Below are the code and all the weights of a small trained network. Each question names an input and a class and asks about switching units off, where a switched-off unit gives its printed mean instead of its output.

import numpy as np


def w(rows, s, z=0):
    codes = np.array(rows[::2]) - 128.0
    scale = np.full(codes.shape[1], s)
    scale[-1] = z or s
    return codes * scale


def f(y):
    return y / 2 * (1 + np.tanh(0.7978845608 * (y + 0.044715 * y**3)))


def log_softmax(a):
    a = a - a.max(-1, keepdims=True)
    return a - np.log(np.exp(a).sum(-1, keepdims=True))


def net(x, mask):
    res = np.array(x, float).reshape(1, 6) / 4 @ E
    y = f(res @ A[0][:, :-1].T + A[0][:, -1])
    res = res + np.where(mask, y, B[0][:, -1]) @ B[0][:, :-1]
    return log_softmax(res[-1] @ U[:, :-1].T + U[:, -1])


A, B = {}, {}
E = w([
[128,128,127,128,128,128],'x0',
[126,127,130,128,128,128],'x1',
[141,145,125,126,133,14],'x2',
[127,127,129,128,129,127],'x3',
[103,130,127,246,126,127],'x4',
[124,191,125,122,29,136],'x5',
],0.012)
A[0] = w([
[128,128,129,126,126,131,115],'N1',
[101,150,121,150,80,155,118],'N2',
[84,202,154,120,21,135,218],'N3',
[118,127,134,217,122,223,117],'N4',
[106,177,125,157,51,166,131],'N5',
[145,105,127,76,120,187,147],'N6',
[137,153,125,112,111,118,118],'N7',
[136,152,125,112,111,118,117],'N8',
[128,128,129,127,127,129,122],'N9',
[133,105,130,110,156,107,168],'N10',
[122,143,127,219,125,28,30],'N11',
[102,37,128,185,230,171,254],'N12',
[123,131,130,128,122,130,114],'N13',
[131,147,145,14,132,13,127],'N14',
[120,142,127,208,126,39,38],'N15',
[133,80,135,91,184,84,186],'N16',
[117,107,140,153,143,148,150],'N17',
[106,139,121,143,94,147,116],'N18',
[111,116,143,160,141,158,133],'N19',
[114,131,136,183,119,186,110],'N20',
[155,204,125,90,58,102,131],'N21',
[141,101,127,7,128,253,207],'N22',
[143,159,119,100,90,103,121],'N23',
[155,215,126,88,52,102,133],'N24',
[133,79,133,92,184,85,192],'N25',
[127,128,134,119,139,120,131],'N26',
],0.012,0.004)
B[0] = w([
[127,129,127,130,130,131,126],'N1',
[162,128,114,124,156,160,162],'N2',
[125,128,110,131,159,240,224],'N3',
[191,124,100,134,79,165,200],'N4',
[181,131,100,124,177,174,192],'N5',
[95,128,146,137,166,123,175],'N6',
[115,132,113,132,117,134,139],'N7',
[116,131,113,133,118,134,139],'N8',
[127,128,127,129,129,129,127],'N9',
[151,130,132,126,135,96,155],'N10',
[68,127,167,112,191,120,194],'N11',
[89,132,193,134,3,98,230],'N12',
[128,128,128,129,130,137,127],'N13',
[192,127,61,141,61,102,228],'N14',
[75,126,162,115,183,124,185],'N15',
[190,129,140,126,148,80,191],'N16',
[128,134,144,124,100,140,146],'N17',
[149,129,119,123,144,153,147],'N18',
[135,132,138,124,98,148,149],'N19',
[166,126,112,129,103,158,169],'N20',
[72,122,76,133,85,147,193],'N21',
[52,130,179,121,206,98,246],'N22',
[105,131,98,132,102,133,158],'N23',
[65,119,71,134,82,150,200],'N24',
[187,130,140,126,147,76,191],'N25',
[135,129,126,127,128,120,132],'N26',
],0.036,0.014)
U = w([
[93,129,223,103,175,57,232],'0',
[132,124,98,158,10,135,193],'1',
[59,130,112,110,221,159,9],'2',
[246,137,96,144,132,179,53],'3',
[254,121,102,131,114,74,143],'4',
],0.0058,0.0012)

Each question gives the input, the list of numbers given to net, and the class t.
The units are the neurons (one row each of A and B). Each row of codes is followed by its name. A weight is (code - 128) times the scale printed after its matrix; where a second scale follows, it is the last column's (A, B and U).
mask holds one flag per neuron, in row order. A switched-off neuron (its flag False) gives its mean, the last column of its row in B, instead of its output. The means were averaged over made-up inputs and are rounded, as every weight is.
A unit's drop is (log p(t) with every unit on - log p(t) with that unit switched off) / (log p(t) with every unit on - log p(t) with every unit switched off).
The circuit of an input: a set's keep is (log p(t) with only the set's units on - log p(t) with every unit switched off) / (log p(t) with every unit on - log p(t) with every unit switched off). Starting from the 12 units with the biggest drops (on a tie, the unit counted first), units are removed one at a time, each time the one whose removal leaves the highest keep (on an exact tie, the one counted first), for as long as the keep stays at least 0.8.
circuit, biggest first: the units of the circuit, biggest drop first
k most important neurons: the k neurons with the biggest drops, biggest first
drop of u: that unit's drop, to one decimal
input [4,4,-5,2,-4,0], class 0: circuit, biggest first : [N3, N22]
input [-7,-3,7,3,-7,0], class 4: circuit, biggest first : [N16]
input [-3,2,-5,2,6,1], class 3: 3 most important neurons : [N5, N24, N21]
input [-6,0,5,-5,0,-3], class 4: 2 most important neurons : [N22, N14]
input [0,-2,-2,4,1,-5], class 1: 3 most important neurons : [N12, N22, N11]
input [2,1,0,8,4,-7], class 1: 2 most important neurons : [N22, N12]
input [-6,-4,7,-5,2,-7], class 0: 2 most important neurons : [N11, N15]
input [-2,5,2,4,0,-2], class 4: 2 most important neurons : [N22, N11]
input [-7,6,-1,2,-7,7], class 2: drop of N22 : 1.1
input [4,8,4,4,-5,-5], class 4: drop of N2 : 0.0
input [-3,-3,4,5,5,0], class 0: drop of N24 : 0.1
input [0,-6,-4,6,1,5], class 3: drop of N11 : 0.2
